[ -5 -12  29 -59 -52  12  22 -13 -14 -23 -10   7   1 -38   0 -10 -17  86
 -36 -49  -1  21  52  37 -80  26  57 -80  21 -52   6   9 -16   1 -50 -19
  59  60   0  39   3   7] => 0
[ -9   2  -8  20  27  -2 -12  -5  -7  24 -28  -8  35  25  -2  12   2  13
  12 -13   6  -8  -3 -15  17 -14  26  28 -19  -7 -16  20  -3  26  20  -7
 -14 -21   5  -2 -13 -18] => 4
[  7 -24   8 -28  19   3 -64  15 -37  53 -40  45 -15 -47 -16  60  16 -48
  -1  38 -12 -27 -66  -1  13  21  32  34 -19 -10 -25 -22 -19  66  31  18
 -49 -28 -17  -5  -3  -7] => 1
[-15 -13 -18  66 -62  57  -7 -25 -38  54  33 -40 -71  50  26 -95  -7  65
 -64 -24 -45  -6   2  10 -27  29  -6  20 -17 -30 -45   7 -29 -32  46  26
  -5 -20 -10  -1   1  23] => 5
[ -5  -3  -6  49  26   0 -11   5  -2  15 -12  -6  21  38 -14  27  -1   4
  28  -9   6  -1  20  -3  10 -11  35  44 -24  16 -24  13  -1  -4  23  11
  -7 -15   8 -12  -7   7] => 3
[ -4 -21 -19 -14  17 -11  11   4  -7  30   6  62  33 -42  55  28  85  61
 -30  -6  10  14  44   2   2  57 -22 -70   0 -26  51 -25   2 -12 -64  11
  13  23 -39  46 102  39] => 2
[-12   3 -14  29  17  -6  -7   2  -3  19 -25 -15  23  49 -10  15   4  34
  24 -20  11   9   0  -6   1  -7  11  35 -13  -4 -19  14  -1  15  29  18
 -13  -6  19   4   3  -3] => 6
[-17 -18  -3  12  -1  -2   1  40   3 -21  -8  -3  13  -2  -6  -6  -4   3
 -11 -11  13   4 -11   8 -53  -5  11  13  19  27  10 -28  16   3  -8   4
 -16  11  -4   4   6   0] => 6
[-19   2   0  39  35   1  -2  22  -1  26 -18  -1  25  25 -14   5  14  34
  21 -20  13  21  10 -38   9  -1  22  26 -22   1 -27  16  -7  18  34  -5
   4  -2   8 -10  11  -4] => 2
[-10  -3  -9  27  32  -1 -14 -16   3  17 -28  -9  36  56 -13  24  12   9
  12  -2  -2  -2  -2 -14  31 -23  23  43 -20  10 -28  27 -16   9  21  -3
 -23 -25   8  -6 -16 -16] => 4
[ 12 -10 -20   5   3 -35  -3  -8   0  18 -25  15  -4 -15 -20   3  -5   7
  24  -8 -21 -12   1   7 -12  20 -13  24  -7  -8  19  16  15  14   0  -8
 -10 -33 -19  22  -5  14] => 8
[ -3   4 -12  17  24  -4 -15   0   7   5 -17 -13  18  41 -26   4  13  28
   4 -14   2  -4  12 -21  18 -22  26  20 -17 -14 -15  19  -7  19  31  -6
 -11  -8   8  -3   4   1] => 9
[-13  -7  -4  16 -14 -12  -6  34   1   4 -10  -4  21 -15 -10  -3  -3   9
   0 -18  29   4  23   9 -42   1   4  -7   2  26  25 -26   4  -7  -6   2
   6  17  -5  -7   7  16] => 3
[  0   4  -6  33  29   5 -22  -3   2  22 -18 -24  21  48 -27  42  -5  24
   9 -16  13  -2  26  -4  12 -19  37  30 -21  -9 -37  22 -12   8  23  10
 -12  -2  15 -15  -2   5] => 3
[ -1  -2 -14  10 -11 -17   6  -6 -12  -5  -3   5 -16  -9  16  13 -27  10
  25 -18 -16  -9 -14  -1  13  13 -46  30  16   5  23  -7  30   8  -1   6
  -7 -25  12  25  -6   8] => 6
[ -4 -10 -14  32  27   8 -10   4  -2  34 -13 -12  21  34 -15  27  14  18
   0 -19   4  -6  29 -16  32  -5  20  29 -14  -1 -24  27  -2  24  31 -15
   3  -3  16  11   5 -11] => 1
[ -7  30 -17  18 -78   1  12 -63 -10  -4  31  27   4  24  68 -29  24  18
  21 -25   2   7 -45  -6 -33 -24   8  11  18  -4  35   0  29  -2 -23   2
 -41 -19 -33  -9  16  16] => 7
[ -7   0 -15  35  14   7  -8   2  -2   7 -27 -17   7  42 -24  31  -9  25
   8 -16   2  10  16   1  10  -3  24  39 -20  -7 -29  17 -20   7  27  23
 -18   3  19   0   3   9] => 6
[-14 -10 -13  35 -36  -3   5  18  10 -28   3  -4  21   7 -13 -46 -13   7
 -12 -36  15  12   0 -27 -54  -4  11  11   6  26  27 -22  15  -4   5 -20
   0  18 -16 -12  20   4] => 7
[ 51  13 -31 -49  -2 -26  26  60  -8 -68  27  35 -50   5  47  24   2  21
 -21  10 -10 -46 -70  53 -64  34 -54 -59  60 -54  49  19  98 -44  -9  12
 -62 -23 -19  40  33  34] => 0
[  5 -23  -1  18  -5 -11   3 -20 -17  -1 -13  21   5 -29  17 -20 -24  -9
  15 -15 -13 -25 -26  -1   7  19 -29  27   0  29  17 -14  33  17  -8 -25
   5 -39   4   6 -41   0] => 4
[-10   6 -11  23   7 -19 -11   0   5  17 -20 -13  23  32  -7  18   1  24
   3   8  12  -7   5  -9  -6  -3  20  28 -15   0 -20  15  -9  24  21   9
 -10   0   8  -2  -3  -5] => 0
[-16 -13   8  29   3 -11  17  33  10 -22  -4  14  10 -13   7 -22  -2  12
  -3 -24   8  20   0  -9 -37  -2  19   9   9  37  25 -21  12  -8 -21 -13
   3  19  -2  -5  23  10] => 2
[ -9 -14  -9  20 -19 -18   0  21  15  -3 -17  -8   3  -7 -23 -28   0   6
 -15 -19   7   4   1  11 -58   0  28   9   1  25  27 -11   1  -8 -13  -7
  -5  16 -13   5  12  11] => 8
[-27  -8  -2  40 -32 -13  11  32  -8 -17  22   6 -44 -13   2  -4  14 -52
  20  24   5  15 -29  18   1 -21  17  45 -23  39  53 -40  -6 -40 -16  54
 -25 -20 -11  -8 -22  21] => 5
[-19  -9  -3  30 -40   2  11  20   1 -17  -5  10 -26 -11  14   7  -1 -30
   9  32  -3   8 -47  16  -7 -13  29  55 -10  31  29 -45  -4   2 -16  36
 -47 -10  -4   0 -32  39] => 6
[ -7  29  -1 -12 -73 -24  33 -65 -14 -51 -42  83 -42 -33 106  35  35   7
  99 -15   4  36 -60  35   1  30 -12  -3 -12  -8  55 -21  35   2  15 -20
 -15 -72 -40  49 -14  27] => 4
[-13  -6   3  35  -6 -22   8  25  11 -24  -1   7   4  12   0 -22  -5  -1
  -2 -40  19  12  17   7 -36  -3  -9   8  -1  36  33 -14   9 -18   5  -7
   1  26 -12   3  33  10] => 5
[  3   3   1  30   7 -25  16  -3  -6  20 -18  22 -10  10  31 -10  -3  33
  40 -38 -17  18  -9 -19   4  22   3  26 -20   3  -6   6  25  14  19 -22
   1 -28   3  14  16  18] => 2
[ -2 -22  -9  16  10  -7  -2  35  24  -3  -6  -9  12   2 -34 -31   5  19
 -35 -22   2   7   0   1 -46  -2  24   4   6  12  14   2   1  -5  -6  -6
 -17  32  -8  -1  25  10] => 8
[-20   0 -15  20 -58  -9  11  58   2 -18   7  -4 -18 -10   1  -6  20 -35
   3  12  17  20 -26   0 -21  -6  44  33  -7  19  61 -44  -4 -21   9  27
 -40 -21 -14  -8 -26  27] => 7
[-18   0   3  31 -31  -8  11  54  16 -26  16  10 -27 -14  14   8   2 -34
   2  33  10  10 -43   8  -8  -3  31  36 -11  44  19 -32  15 -15   3  35
 -33   8  -4 -14 -23  28] => 0
[  8 -23 -22  21  11 -22 -14  -8 -13  -3  -9  24  -8  12 -10   8 -13   1
   6  -8 -22 -22 -29 -11  -6  19 -45  45  15   5   3 -10  32   8  12   8
 -27 -52   4  11 -19  17] => 6
[-14  -2  -4  14 -28 -17   6  40   3 -20 -14  -6  -2 -15  -1 -20  -6   8
  -5 -23  14  -4   1  20 -37 -10  25   9   8  24  50 -18  15  -5  -3   0
  -7  13  -6   4  11  16] => 9
[-20 -10  -8  21  -8 -16  14  55   8 -19  14  11 -24  -8 -10   1  16 -35
   8   9  10  37 -20  11  -3 -15   2  30 -15  31  48 -25   1 -26  -1  40
 -30  -1  -5 -12 -17  25] => 5
[-15 -16  -3   8  -1 -12   6  37  14 -24 -16  -1  13 -10 -19 -13 -12   6
  -6 -17  15  11   4  17 -44  -6  11   9  17  18  26 -26   5  -2 -18  14
 -10  19  -5   4   5   9] => 6
[-19  -4 -10  35  16   5  -4  -2  -9  17 -19  -9  14  38 -17  30  -2  23
  24 -18   2   7   5 -14  12  -6  13  47 -18  -2 -24  15  -3  13  24  20
 -13 -11  16  10   0   3] => 6
[-35  -2  -7 -10 -15 -43 -46 -29 -29  60  -9  60  17   5 -10  15  39  18
  -5  15 -28  36 -57   2 -19 -37  64  40  13  39  21 -46 -18  -4 -88  54
 -12 -23 -27 -31   0 -26] => 2
[-20  -9   6  33   3  -8   4  51  13  -7  -6   6  13 -19 -12 -28  -8   9
  -4 -24  12  21   9  -9 -29  14 -11  -1   0  37  20 -29   2 -12  -3  -3
   6  25  -9 -13  27   7] => 2
[-19 -16   4   3 -13 -24   4  36  15 -13 -10  -1   4  -4 -21 -10 -11  15
 -15 -12  17   7  -1   2 -46   6   8   2  10  37   9 -17  16  -8  -9   7
   8  26  -2  -6   3  14] => 0
[ -3  -4  -7  26  32   2 -16  10   4  31 -16  -8  22  33 -20  35  -1  21
  21  -9  14   0  16  -9  18 -11  39  34 -20  -3 -19   8 -10  17  21  12
 -12  -7  12  -8  -1   2] => 3
[-17  -7  -5  22 -32   5  28  57  14   3  20   1 -27 -25  17  -6  -8 -24
  23  24  11  22 -22  11  -3 -16  27  35  -4  21  52 -25   2 -11  -2  32
 -37  -9   6  -2 -39  34] => 3
[ -2  -7 -18  15 -13 -21  -3 -24  -9   3 -12   2   1  -5   2 -10 -16  -2
  18 -25 -15  -1  -9 -18   8  16 -11  35  -3   5  13  -8  23  11   9   1
   2 -34 -13  -1   5   5] => 7
[ 24  -8 -15  30  20 -17  -9  -3 -18  24   2   5 -10   9  12  33 -17   4
  20 -18 -14 -36   6 -11  24  16 -14  41  -3  10  -8   0  38  10  14 -17
  -6 -48  15  10 -12  15] => 3
[-20  -2  -2  23 -32  -6   2  -3   7 -12 -23  -2  23 -15  -1 -21 -21   1
  -4 -36  18  14   8 -15 -35   5  17   9  -4  20  19 -25   0  18   6 -13
   8  23 -25  -5  33   3] => 7
[-13 -17   5   5 -18 -23  -2  29  15 -31   0  -1   9  -7  -2 -19  -1   9
 -23   1  15  -2  -6  -3 -65   0  15  -4  15  26  13 -18  17  -7 -12  -3
   4  22  -8   0  10   7] => 0
[  8 -12  -7  13   4 -17 -16 -25   1   3 -18   0  -3  -1   1  -6  -4   9
  10 -18  -6 -25  -1 -15  13  13 -27  21  -6   8  -5  -1  21  26  27 -22
   1 -32   2   3  -1  13] => 9
[  0 -30   4 -55  15 -36 -14 -13   0 -47 -31  72 -43 -83  40  29  59 -15
  45  27   0  43 -37 -28  14  30  23   3  -7 -14  14 -37  23  23   0  23
  20 -39 -21  24  28  37] => 6
[ -1 -14 -18  27  12 -14 -21 -10 -11  12   2  11 -11 -18   6   6   3 -13
  11 -21 -25  -6 -21 -29  35  15 -51  31  -3   9  -4 -16  40  24  28 -14
  -3 -46  -4   9   2  -4] => 1
[-52  10 -42  26 -42  -8   0  54 -36 -15 -23  35 -34   4 -34  73  16  -6
  40  -2  29   9   2  28 -26   4 -57  33   5  45  70 -16  -8 -50  13  50
 -40 -24 -40   1  19  26] => 5
[  0  -1  -9  30  26  -6 -13  -7   5  22 -29  -7  20  34 -35  14  12  19
  15  -8   2   4   1 -13   1 -11  43  38 -32   1 -30  38 -12  20  25  -3
 -10   6   4  -4   6   2] => 8
[-14 -27   2  68 -64  -5  11 -51 -29  46  -6  58 -52 -46  54  48  29  30
  19   6  35 -11  28  43 -21  23  53  75   7  26  39   8 -20  -8   5   4
  -8 -46 -20  55 -14  22] => 3
[ -3 -29  41 -27  46  69   6 -88  22 -37 -26  11   3  24  45 102  21 -23
 -47  39  27 -42 -10 -19  39 -26  69  11  30 -31 -56  53 -46  34   3 -23
 -41  -1   6  26   9  12] => 4
[-21 -14  -2  33 -32  12  14  35  12 -25   5  24 -11 -14  20  19  21 -54
   9  37  13  -6 -36  11   9  -8  23  39  -6  35  44 -34   1 -18  -7  14
 -52 -35 -22  -1 -52  30] => 4
[   1  -20   33   12  -75   31   -2  -94  -30 -114  -10   40   40   54
   22   61   13  -13   22  -19   18  -56  -14  -59  -25    5   11   26
   12   48   12    6   14   -7   -9  -64   26   18   22   -6  -10   67] => 7
[ 16  16 -17  -2  -2 -39 -20 -61  30  38 -14  11   2 105  56  62  67  49
 -39  -7  11  57 -25  19  34 -13  72   9 -27 -34  -9  12 -13   5   8  40
 -22   5  25   1  26  24] => 5
[ 15 -15 -24  31  -4 -21 -14  -9 -13  26  -9   8  -9   9  -7 -20   5  18
  21  -8 -29 -23 -12  -2  -9  30 -16  42 -10  12   1   9  20   9  20 -20
  -8 -47  -8  12 -16   4] => 8
[-16  -4  -7  51 -10 -20   3  57   1  -4   9  16 -18  -9 -12  20  22 -37
  16  17  27  18 -22  10  -8 -19  38  44 -13  52  30 -43  18 -32   3  33
 -23 -26  -5 -12 -39  22] => 3
[ -8 -10   3  49 -13  22 -18 -69 -52   0  35   7 -65  17  55  -1  72  50
 -20 -48 -52  10 -40 -15  20  -8  36   9 -30 -31 -37  -9  26 -40  -8  17
 -13 -24 -16  39  89  18] => 1
[-17   3   0  55  37   0  -8   9  -2  35 -20  -4  22  43 -13  20  15  24
  18 -15   2  22  15 -33  23   4  21  39 -35   3 -41  21 -19   9  43   2
  -7 -11  11  -9  10  -1] => 2
[ -9 -14   1  23  -3 -13   1  19  21 -36  -9  14  31   8  -1 -21   6  -3
 -22 -23  23   6 -14   1 -31 -14   4   3  16  47  25 -18  23 -14 -11 -21
  -6  11  -6 -13  -9   1] => 4
[-29  -2 -10  45 -31 -17  15  56 -21  11  10   8 -25  -6  23  -9  24 -51
  22  24   5  19 -31  19  -1  -2  -5  57 -25  57  53 -35  -3 -22  19  41
 -39 -27  -5  -9 -35  25] => 5
[-25 -24  -8  40 -33   6   7  47   4  -3  19   2 -34 -29   3 -18  26 -39
  -1  25   2  15 -32   4   9 -16  26  50  -7  40  42 -36   4 -11   0  27
 -28 -17  -1  -5 -36  23] => 1
[-30 -13  -1  19 -28 -11   5  24  16  -9 -17 -13  22 -16 -13 -27 -16 -14
  -6 -19  23  29  -3 -15 -42  -4  16  20   0  33  23 -20   2   8  13   3
   3  22 -19 -12  16  -1] => 7
[  6  -9 -14  32 -18  -9   6 -19 -25  -5   0  14   1  -9  16 -24 -18  -7
  29 -25 -11 -15  -5 -18  -1  28 -30  46   5  32  12   5  26   7  32 -26
   6 -38   0  -1 -15  -4] => 7
[  5 -18  -9  28 -18 -13  -2 -30 -13  -5  -1   4 -24   0  13  14 -23  12
  23 -20 -20 -20 -17   3  -4  19 -39  47  10  -7   4  -3  35  10   8   0
 -17 -51   4  27 -21  16] => 6
[ 21 -16 -15  -3  14  -8  -1   3  -4   2   9  15  -4 -11  11 -16 -13  17
   7 -27 -29 -34 -12 -13  27  20 -39  18  13   7  22 -10  44  30   3 -28
 -13 -34   8   7  -7  16] => 9
[ -9   6 -13  20  31  -3 -11   2  -4  17 -20  -9  16  51 -13  22   4  17
   9 -20   8   6  22  -2  10 -12   9  25 -19   1 -14  22 -19  10  24  10
 -11   6   0  -8  27  -7] => 5
[-10   5  -9  25  17 -18  -7  -9   5  12 -18  -7  23  56 -19  32   7  38
   8 -14  11   2  19 -16   0  -1  21  25 -16   0 -35  32   1   4  27   9
   3  -1  14  -3  -1   3] => 0
[-38 -11  -6  47 -28 -27  13  59   1  -5  15  14 -45 -25   0  -6  18 -56
  32  18  15  43 -37  18  -6 -22  36  64 -26  54  62 -48   3 -31  -3  60
 -30 -26 -14 -12 -27  13] => 5
[ 17 -23  -3   4   7 -15  -3  -7  -5 -21  -3  16   9   5  10  -7  -8  -4
  11 -15 -18 -26 -29 -13   6   2 -10  31   9  19  13  -1  41  10  -6 -32
 -12 -42  11  -2 -41   9] => 4
[ -9 -14 -14  25  -5 -17  15  22 -15  12 -12  27  -2 -23  21   9 -21  16
  39 -30  -9   7 -13   8   4  30 -34  51   6  26  27  -7  44  22  14   6
 -10 -24   4  23  -9  15] => 6
[-21  -9  -7  32 -25  -5  24  53 -12 -21  15   9 -52 -22  19   7  21 -33
  17  14   5  26 -28  23  -3 -11  32  47 -21  31  53 -36   5 -22  -3  36
 -33 -20  -9   3 -20  29] => 5
[-27  -4  -7  41 -36 -18  12  42  -7 -18  12  18 -33  -4  14 -10  27 -34
  14  14   9  27 -38  17   1 -16  11  57 -13  58  62 -44   0 -27   2  41
 -32 -14  -6 -17 -34  31] => 5
[-29 -11 -11  38 -42  13  21  56   0 -27  10   2 -38  -6  20  19   4 -34
  15  28   1  19 -47  17  -3  -9  31  60  -6  37  45 -45   2 -20  -1  48
 -56 -15   9   5 -31  36] => 6
[  7 -26 -12  18 -12 -14   1 -14 -11  -5 -13  11 -12  12   2   8 -16  18
  16 -21 -19 -14  -2  -2   3  31 -35  44  11  21   5 -11  25   5  10  -9
   3 -37  21  18 -32  27] => 6
[-11  -6   0  27  -5 -23   8  20   4 -24  -7   9  10  25  -3 -14  -4  -6
  -4 -28  23   2   3   6 -49 -17   1  16   6  43  34  -9   8 -11  -1 -12
  -6  23  -3  -2  22   6] => 5
[ 15   9  16  -5 -31  35 -20  41  16 -44  -9 -17 -43 -19  21 -13   1 -52
 -31  26  13 -21 -32  22  20  40  51 -30 -17  40  -2 -55 -27 -31  11  26
  10  59  18 -38  20  40] => 8
[ -4   0 -18  38  29 -13 -15  -4   6  31 -31 -12  18  23 -35  14  11  11
  13   1   5   8  -1   0   7  -8  36  48 -30   6 -22  28 -16  22  28   9
 -14 -10   3  -8 -11 -12] => 8
